Below is a small trained network, with its code and all its weights. Each question gives an input and a class and asks what happens when units are switched off, that is, made to give their printed mean instead of their output.

import numpy as np


def w(rows, s, z=0):
    codes = np.array(rows[::2]) - 128.0
    scale = np.full(codes.shape[1], s)
    scale[-1] = z or s
    return codes * scale


def f(y):
    return np.maximum(y, 0)


def log_softmax(a):
    a = a - a.max(-1, keepdims=True)
    return a - np.log(np.exp(a).sum(-1, keepdims=True))


def net(x, mask):
    res = np.array(x, float).reshape(1, 2) / 4 @ E
    y = f(res @ A[0][:, :-1].T + A[0][:, -1])
    res = res + np.where(mask, y, B[0][:, -1]) @ B[0][:, :-1]
    return log_softmax(res[-1] @ U[:, :-1].T + U[:, -1])


A, B = {}, {}
E = w([
[200,68,217,112,145,240],'x0',
[171,247,105,208,189,177],'x1',
],0.011)
A[0] = w([
[83,145,61,139,163,88,79],'N0',
[182,190,155,136,167,106,141],'N1',
[131,158,107,123,193,150,104],'N2',
[79,35,143,132,77,112,118],'N3',
[116,95,176,114,95,77,96],'N4',
[244,131,200,124,123,141,98],'N5',
[101,77,154,61,90,97,115],'N6',
[176,102,109,91,152,178,90],'N7',
[196,91,147,123,145,148,89],'N8',
[228,114,168,108,102,143,83],'N9',
[144,92,133,126,155,179,149],'N10',
[69,150,42,152,119,105,101],'N11',
[155,144,127,148,107,32,183],'N12',
[184,77,230,152,169,177,95],'N13',
[128,127,137,145,106,104,245],'N14',
[106,141,42,134,112,101,71],'N15',
[156,177,98,211,156,170,88],'N16',
[153,95,147,166,137,172,94],'N17',
[106,75,126,93,77,122,93],'N18',
[146,170,142,192,166,109,155],'N19',
[107,74,126,99,100,117,104],'N20',
[148,202,105,163,130,193,80],'N21',
],0.011,0.013)
B[0] = w([
[87,135,121,178,144,48,178],'N0',
[173,163,93,94,95,169,191],'N1',
[141,150,92,106,96,137,160],'N2',
[133,140,82,87,80,141,213],'N3',
[156,135,78,119,111,115,170],'N4',
[77,129,131,152,113,97,203],'N5',
[169,165,91,89,120,115,211],'N6',
[84,100,108,179,127,58,166],'N7',
[99,111,112,174,150,61,174],'N8',
[106,137,126,160,149,93,181],'N9',
[87,79,172,133,135,117,197],'N10',
[107,81,150,166,136,83,197],'N11',
[92,87,168,140,170,151,213],'N12',
[78,113,114,164,142,109,235],'N13',
[108,109,231,107,165,251,253],'N14',
[80,93,107,200,143,49,169],'N15',
[165,172,73,89,101,113,199],'N16',
[88,137,118,156,122,79,167],'N17',
[153,156,24,119,86,119,181],'N18',
[175,150,118,109,99,165,204],'N19',
[161,162,84,117,58,117,178],'N20',
[142,172,54,107,89,105,187],'N21',
],0.011,0.012)
U = w([
[185,178,92,104,73,106,48],'0',
[92,85,179,231,177,36,48],'1',
[147,102,251,105,190,228,253],'2',
],0.011,0.0056)

Each question gives the input, the list of numbers given to net, and the class t.
The units are the neurons (one row each of A and B). Each row of codes is followed by its name. A weight is (code - 128) times the scale printed after its matrix; where a second scale follows, it is the last column's (A, B and U).
mask holds one flag per neuron, in row order. A switched-off neuron (its flag False) gives its mean, the last column of its row in B, instead of its output. The means were averaged over made-up inputs and are rounded, as every weight is.
A unit's drop is (log p(t) with every unit on - log p(t) with that unit switched off) / (log p(t) with every unit on - log p(t) with every unit switched off).
The circuit of an input: a set's keep is (log p(t) with only the set's units on - log p(t) with every unit switched off) / (log p(t) with every unit on - log p(t) with every unit switched off). Starting from the 12 units with the biggest drops (on a tie, the unit counted first), units are removed one at a time, each time the one whose removal leaves the highest keep (on an exact tie, the one counted first), for as long as the keep stays at least 0.8.
circuit, biggest first: the units of the circuit, biggest drop first
k most important neurons: the k neurons with the biggest drops, biggest first
drop of u: that unit's drop, to one decimal
input [5,5], class 0: circuit, biggest first	(N21)
input [4,3], class 1: circuit, biggest first	(N13 N5)
input [7,7], class 0: 4 most important neurons	(N16 N21 N1 N19)
input [-7,6], class 1: 2 most important neurons	(N11 N15)
input [-8,6], class 1: 4 most important neurons	(N11 N15 N0 N12)
input [-6,-7], class 0: 2 most important neurons	(N3 N6)
input [3,-3], class 2: 4 most important neurons	(N21 N16 N0 N15)
input [7,8], class 0: 3 most important neurons	(N16 N21 N1)
input [8,7], class 1: drop of N7	0.3
input [1,3], class 2: drop of N18	0.2
input [6,0], class 1: drop of N21	0.0
input [-1,3], class 2: drop of N3	0.1
